[[ 304  261  342  513  126  438  186  483  259  258  310  289  475  347]
 [ 297  468  137  226  -31  256  428   57  455  457  326  399  245  144]
 [ 243  462  421  433   66   95  692  160  453  452  256  377   72  384]
 [ 317   87 -489 -492   85  470 -841   43   63   42  301  180  490 -405]
 [ 284  547   -4 -123  -38   88  476 -192  548  545  299  448   50  -25]
 [  69   73  393  320  341    5  251  264   59   68   57   50  -26  369]
 [  64   23  497  448  361   14  351  308   27   32   53   36  -12  446]
 [  42   22  659  667  380   -4  455  410   46   45   35   29  -13  596]]	369

[[4888 6173 3028 5473 3990 4176 8062 6036 3798 6390 1961]
 [5221 4454 6674 3699 2769 4213 3013 2999 5596 6150 2692]
 [6098 5683 5205 3160 6752 5214 1497 4134 5845 2430 2302]
 [1672 4526 4884 2895 4980 1971 7471 3863 2109 6921 2002]
 [2777 6714 6592 5031 4680 3288 4409 6237 3482 2553 1328]]	2302

[[42 62 54 46 48 72 29 41 60 61 37]
 [50 53 44 56 76 57 74 70 25 31 51]
 [23 10 41 75 53 28 54 28 46 58 71]
 [64 67 48 34 59 58 62 71 32 27 36]
 [21 23 34 51 34 34 21 11 59 65 45]
 [56 72 58 52 61 62 51 50 42 49 37]]	36

[[317 479 443 707 191 618 842]
 [487 512 205 634 493 441 845]
 [459 184 608 462 558 412 399]
 [640 659 373 619 730 374 506]
 [528 458 155 504 461 433 832]
 [591 184 450 585 509 443 466]]	506

[[192 111  95  68 195 120 118 129 104  72  60 151  58]
 [ 99 139 134  81  96 182 106 148 146  45 101 136  61]
 [ 90 130 130 144  29 206 143 186 166  68 127 146  96]
 [129 141 117 145  94  52 163 193 200 192  98 126 129]
 [ 73 133  88 187 180 139 141 161 119  33 174 153  31]
 [100 221  89 193 166 154  84  98 144  80 129 172 120]]	129

[[7073 6599 7339 3903 5501 7419 6279]
 [7861 6033 7766 3492 4984 7677 5843]
 [4997 8353 6832 1384 5566 7585 7157]
 [8218 5576 7492 6029 5731 7155 5849]
 [9433 4479 7626 8451 6036 6835 5406]
 [9975 3996 7699 9448 6141 6712 5202]
 [5919 7251 6303 6895 7121 6480 7096]
 [5881 7268 6260 7049 7194 6436 7127]
 [8504 5189 7224 8344 6432 6670 5875]
 [2973 9423 4840 7655 8775 5697 8668]
 [9773 4354 8088 6653 5228 7327 5096]]	5875

[[72 56 49 67 42 58 19 85 56 26 89]
 [45 45 51 50 39 97 46 42 17 37 68]
 [15 65 72 96 76 46 44 45 63 63 37]
 [22 88 53 83 91 41 59 65 44 70 55]
 [73 53 47 69 43 58 25 90 60 31 92]
 [44 46 50 51 39 97 47 42 16 37 68]
 [68 69 65 50 49 73 14 67 43 16 77]]	92

[[46 39 47 49 45 39 44 42 39 47 46 47 41]
 [52 26 59 55 63 20 53 37 20 55 45 51 26]
 [48 36 62 30 78 15 61 43 18 46 42 43 21]
 [51 37 72 56 62 29 46 61 31 59 70 76 23]
 [49 33 59 36 75 16 60 40 17 48 40 42 22]
 [44 53 69 19 78 25 55 66 30 43 57 56 21]
 [48 40 66 25 83 15 61 49 18 45 45 45 19]
 [51 21 41 76 34 38 41 26 35 58 41 48 45]
 [43 60 68 24 67 37 47 73 41 43 67 65 27]
 [47 41 65 24 82 16 62 50 20 44 46 45 19]
 [52 21 53 70 48 28 46 32 27 59 47 54 34]
 [43 47 49 26 60 34 52 47 36 39 41 38 35]]	19
---
[ -5  -9   1 -55   4] Answer: 1
[ -5 -43 -30 -41 -17 -45 -14] Answer: -30
[ 56  49  45 -25 -41] Answer: 45
[46 50 46 25  0] Answer: 46
[ 21   2  -3  -7 -32  54] Answer: -3
[-38 -10  32  54 -41] Answer: 32
[-16  23  57   3  33   9] Answer: 57
---
[[ 0.77  1.04 -0.42 -0.39  0.65  0.79  0.15]
 [-0.56 -0.07 -0.16  0.10 -1.26  2.21 -0.71]] -> 0.77, -0.71

[[ 0.125  0.069  0.040 -0.009  0.144]
 [-0.028  0.096  0.065  0.081  0.083]
 [-0.065  0.162  0.006  0.191 -0.135]] -> 0.125, -0.135

[ 1.3 -0.8  0.1 -1.1] -> 1.3, -1.1

[ 159.2 -183.1   -7.7 -119.2  -99.2   67.3    4.9] -> 159.2, 4.9

[ -46.8    0.1 -106.2  133.8  149.8  162.5   58.6] -> -46.8, 58.6

[-0.11 -0.06 -0.09 -0.01  0.10 -0.05] -> -0.11, -0.05

[15.146 16.506 -7.274 -9.052] -> 15.146, -9.052

[-13.9   2.7  -6.7  17.2  -5.9   2.1] -> -13.9, 2.1
